Below are the code and all the weights of a small trained network. Each question names an input and a target symbol and asks about switching units off, where a switched-off unit gives its printed mean instead of its output.

import numpy as np


def w(rows, s, z=0):
    codes = np.array(rows[::2]) - 128.0
    scale = np.full(codes.shape[1], s)
    scale[-1] = z or s
    return codes * scale


def f(y):
    return y / 2 * (1 + np.tanh(0.7978845608 * (y + 0.044715 * y**3)))


def softmax(a):
    e = np.exp(a - a.max(-1, keepdims=True))
    return e / e.sum(-1, keepdims=True)


def log_softmax(a):
    a = a - a.max(-1, keepdims=True)
    return a - np.log(np.exp(a).sum(-1, keepdims=True))


def net(x, mask):
    ids = ['Γαελμπτφω'.index(c) for c in x.split()]
    T = len(ids)
    res = E[ids] + P[:T]
    r = res
    for j in range(3):
        rows = slice(3 * j, 3 * j + 3)
        q, k, v = (r @ M[0][rows].T for M in (Q, K, V))
        z = softmax(np.where(np.tri(T) > 0, q @ k.T / 3**0.5, -1e9)) @ v
        o = O[0][rows]
        res = res + np.where(mask[j], z, o[:, -1]) @ o[:, :-1]
    y = f(res @ A[0][:, :-1].T + A[0][:, -1])
    res = res + np.where(mask[3:7], y, B[0][:, -1]) @ B[0][:, :-1]
    return log_softmax(res[-1] @ U[:, :-1].T + U[:, -1])


Q, K, V, O, A, B = {}, {}, {}, {}, {}, {}
E = w([
[124,37,149,80,44,95],'Γ',
[52,90,70,56,64,103],'α',
[39,74,150,150,71,109],'ε',
[166,234,108,98,88,131],'λ',
[52,182,150,149,80,123],'μ',
[211,170,106,92,137,203],'π',
[80,38,145,43,115,192],'τ',
[136,146,208,170,118,209],'φ',
[164,113,229,123,255,81],'ω',
],0.015)
P = w([
[239,99,79,195,48,168],'0',
[192,173,161,114,30,193],'1',
[135,197,140,78,66,200],'2',
[118,201,163,56,108,203],'3',
[76,192,161,39,160,195],'4',
[54,176,168,22,199,188],'5',
[5,153,160,10,254,183],'6',
],0.0066)
Q[0] = w([
[139,125,117,45,131,160],'h1',
[131,158,88,137,189,157],'h1',
[151,129,100,156,116,111],'h1',
[101,163,153,90,128,115],'h2',
[158,81,85,155,143,61],'h2',
[150,102,171,102,149,135],'h2',
[94,140,200,94,99,198],'h3',
[174,125,140,69,151,186],'h3',
[154,148,49,252,181,45],'h3',
],0.014)
K[0] = w([
[115,118,146,153,169,136],'h1',
[158,100,164,120,89,144],'h1',
[71,139,145,148,94,158],'h1',
[101,146,108,121,179,151],'h2',
[148,131,86,119,100,95],'h2',
[95,173,128,146,138,131],'h2',
[152,146,174,93,252,117],'h3',
[98,96,189,138,140,109],'h3',
[160,96,71,151,6,134],'h3',
],0.016)
V[0] = w([
[131,90,97,63,61,176],'h1',
[123,156,79,150,108,105],'h1',
[90,173,92,91,85,92],'h1',
[195,98,88,223,102,83],'h2',
[48,104,101,118,54,149],'h2',
[92,67,47,53,150,163],'h2',
[104,49,155,84,151,126],'h3',
[216,134,85,84,195,71],'h3',
[154,126,126,75,127,253],'h3',
],0.013)
O[0] = w([
[145,80,152,67,169,205,170],'h1',
[185,113,77,119,104,114,34],'h1',
[166,156,104,39,90,167,53],'h1',
[127,87,228,99,179,202,1],'h2',
[191,68,132,88,91,99,95],'h2',
[140,92,153,168,3,118,120],'h2',
[46,121,225,184,39,200,224],'h3',
[164,122,119,27,106,251,194],'h3',
[176,145,72,254,170,181,229],'h3',
],0.0088,0.0074)
A[0] = w([
[120,187,81,100,78,73,150],'n1',
[124,149,114,78,145,9,3],'n2',
[148,114,120,42,125,98,165],'n3',
[114,135,93,110,90,150,101],'n4',
],0.011,0.0026)
B[0] = w([
[191,122,171,150,170,136,237],'n1',
[246,129,206,146,185,175,136],'n2',
[152,154,108,121,106,13,218],'n3',
[131,103,164,81,114,176,252],'n4',
],0.012,0.0038)
U = w([
[119,62,196,24,180,203,200],'Γ',
[120,142,107,62,64,123,164],'α',
[67,104,140,134,118,2,233],'ε',
[134,105,35,76,152,81,240],'λ',
[168,99,149,123,161,97,18],'μ',
[136,30,25,83,194,187,76],'π',
[178,111,96,202,74,148,4],'τ',
[119,70,38,203,184,81,177],'φ',
[61,180,112,151,115,55,120],'ω',
],0.0083,0.0045)

Each question gives the input, a string of symbols that net reads in full, and the target symbol t.
The units are the heads (3 rows each of Q, K, V and O) and the neurons (one row each of A and B). Each row of codes is followed by its name. A weight is (code - 128) times the scale printed after its matrix; where a second scale follows, it is the last column's (O, A, B and U).
mask holds one flag per unit, heads first, then neurons. A switched-off unit (its flag False) gives its mean, the last column of its rows in O or B, instead of its output. The means were averaged over made-up inputs and are rounded, as every weight is.
A unit's drop is (log p(t) with every unit on - log p(t) with that unit switched off) / (log p(t) with every unit on - log p(t) with every unit switched off).
The circuit of an input: a set's keep is (log p(t) with only the set's units on - log p(t) with every unit switched off) / (log p(t) with every unit on - log p(t) with every unit switched off). Starting from all 7 units, units are removed one at a time, each time the one whose removal leaves the highest keep (on an exact tie, the one counted first), for as long as the keep stays at least 0.8.
units of the circuit, in order: the units of the circuit, biggest drop first
unit that matters most: the unit with the biggest drop
top k neurons: the k neurons with the biggest drops, biggest first
heads that matter: for each layer, one digit per head in row order, 1 if its drop is at least 0.15 and else 0, layers parted by /
input λ Γ α, target λ: heads that matter => 101
input τ ω Γ α α Γ, target α: top 3 neurons => n4; n3; n2
input ω ω λ, target ω: heads that matter => 110
input α τ τ φ π λ α, target π: heads that matter => 101
input Γ ω μ Γ α, target Γ: top 2 neurons => n4; n1
input ω λ π, target Γ: units of the circuit, in order => h2
input π λ ε, target π: units of the circuit, in order => h3; h1
input π ε φ Γ ω λ, target Γ: top 3 neurons => n1; n4; n3
input ω φ α, target Γ: top 2 neurons => n4; n3
input λ τ λ Γ φ Γ α, target φ: heads that matter => 001
input μ λ μ, target μ: top 2 neurons => n2; n1
input Γ λ λ, target λ: heads that matter => 101
input Γ Γ α Γ, target α: heads that matter => 110
input φ τ μ, target φ: heads that matter => 001
input λ τ π ω μ, target Γ: heads that matter => 001
input Γ λ μ Γ, target μ: units of the circuit, in order => h3; n2
input π τ Γ, target τ: units of the circuit, in order => h3; h2
input ε τ π Γ Γ, target π: heads that matter => 101
input Γ Γ Γ, target Γ: unit that matters most => h1
input Γ ω μ, target Γ: top 2 neurons => n3; n4
input λ α λ ε, target λ: units of the circuit, in order => h3; h1
input π Γ Γ, target π: heads that matter => 001
input Γ Γ φ μ ε, target φ: top neuron => n4
input α π Γ π τ λ, target τ: heads that matter => 011
input ω τ π ε, target Γ: top 2 neurons => n4; n3
input ω ω φ, target ω: top 2 neurons => n4; n1
